Below are the code and all the weights of a small trained network. Each question names an input and a class and asks about switching units off, where a switched-off unit gives its printed mean instead of its output.

import numpy as np


def w(rows, s, z=0):
    codes = np.array(rows[::2]) - 128.0
    scale = np.full(codes.shape[1], s)
    scale[-1] = z or s
    return codes * scale


def f(y):
    return np.maximum(y, 0)


def log_softmax(a):
    a = a - a.max(-1, keepdims=True)
    return a - np.log(np.exp(a).sum(-1, keepdims=True))


def net(x, mask):
    res = np.array(x, float).reshape(1, 7) / 4 @ E
    y = f(res @ A[0][:, :-1].T + A[0][:, -1])
    res = res + np.where(mask, y, B[0][:, -1]) @ B[0][:, :-1]
    return log_softmax(res[-1] @ U[:, :-1].T + U[:, -1])


A, B = {}, {}
E = w([
[88,111,174,46],'x0',
[76,114,227,160],'x1',
[184,79,255,153],'x2',
[66,68,160,66],'x3',
[122,59,172,74],'x4',
[159,224,157,16],'x5',
[236,106,133,74],'x6',
],0.0091)
A[0] = w([
[84,103,169,107,68],'N1',
[147,116,123,165,122],'N2',
[78,133,101,145,56],'N3',
[135,145,121,83,80],'N4',
[138,99,98,105,189],'N5',
[84,109,168,89,20],'N6',
[122,116,165,103,2],'N7',
[98,157,125,136,78],'N8',
[252,78,121,87,155],'N9',
[166,158,105,124,241],'N10',
[68,105,72,119,45],'N11',
[170,120,127,150,176],'N12',
[86,157,108,142,62],'N13',
[99,105,164,118,73],'N14',
[135,141,172,139,47],'N15',
[115,115,126,153,79],'N16',
[137,110,142,202,86],'N17',
[107,219,125,146,180],'N18',
[121,196,114,149,129],'N19',
[68,126,216,119,77],'N20',
[54,125,148,131,32],'N21',
[127,111,138,194,117],'N22',
[99,193,113,111,201],'N23',
],0.016,0.0063)
B[0] = w([
[71,218,148,132,175],'N1',
[143,165,139,153,159],'N2',
[145,99,73,103,163],'N3',
[69,132,190,187,163],'N4',
[133,140,146,111,175],'N5',
[79,89,164,142,174],'N6',
[99,167,85,166,152],'N7',
[155,137,115,48,146],'N8',
[97,192,236,1,248],'N9',
[121,132,215,48,207],'N10',
[54,36,12,102,178],'N11',
[151,102,230,164,175],'N12',
[140,56,99,45,159],'N13',
[73,120,190,114,161],'N14',
[101,94,103,160,144],'N15',
[133,151,82,170,143],'N16',
[133,130,145,219,173],'N17',
[224,130,158,120,199],'N18',
[199,145,119,116,181],'N19',
[8,85,130,66,196],'N20',
[95,147,113,73,164],'N21',
[134,191,122,180,173],'N22',
[204,88,171,50,197],'N23',
],0.0066,0.015)
U = w([
[2,147,164,50,90],'0',
[154,148,176,210,119],'1',
[199,161,222,36,253],'2',
[165,126,33,72,29],'3',
],0.0087,0.0058)

Each question gives the input, the list of numbers given to net, and the class t.
The units are the neurons (one row each of A and B). Each row of codes is followed by its name. A weight is (code - 128) times the scale printed after its matrix; where a second scale follows, it is the last column's (A, B and U).
mask holds one flag per neuron, in row order. A switched-off neuron (its flag False) gives its mean, the last column of its row in B, instead of its output. The means were averaged over made-up inputs and are rounded, as every weight is.
A unit's drop is (log p(t) with every unit on - log p(t) with that unit switched off) / (log p(t) with every unit on - log p(t) with every unit switched off).
The circuit of an input: a set's keep is (log p(t) with only the set's units on - log p(t) with every unit switched off) / (log p(t) with every unit on - log p(t) with every unit switched off). Starting from the 12 units with the biggest drops (on a tie, the unit counted first), units are removed one at a time, each time the one whose removal leaves the highest keep (on an exact tie, the one counted first), for as long as the keep stays at least 0.8.
units of the circuit, in order: the units of the circuit, biggest drop first
k most important neurons: the k neurons with the biggest drops, biggest first
drop of u: that unit's drop, to one decimal
input [-5,-3,-7,-3,-7,0,-6], class 3: units of the circuit, in order : [N9; N3]
input [6,2,-2,-7,-4,-4,-3], class 1: units of the circuit, in order : [N9]
input [-5,0,-8,6,-6,-2,5], class 3: units of the circuit, in order : [N9; N11]
input [-8,-5,-8,-2,-4,3,0], class 2: 3 most important neurons : [N10; N23; N18]
input [-7,8,-8,-2,2,-5,0], class 1: 2 most important neurons : [N17; N22]
input [0,2,7,-1,3,-3,-2], class 0: 2 most important neurons : [N20; N18]
input [3,-1,3,0,5,-6,2], class 0: units of the circuit, in order : [N18; N23]
input [-2,-1,-8,3,2,6,-7], class 3: 2 most important neurons : [N11; N9]
input [-6,6,2,6,-8,-5,6], class 1: drop of N20 : 0.0
input [-5,-8,2,-4,-1,-8,0], class 1: drop of N17 : 0.2
input [6,3,-4,-6,-5,-4,-6], class 3: drop of N9 : 0.1
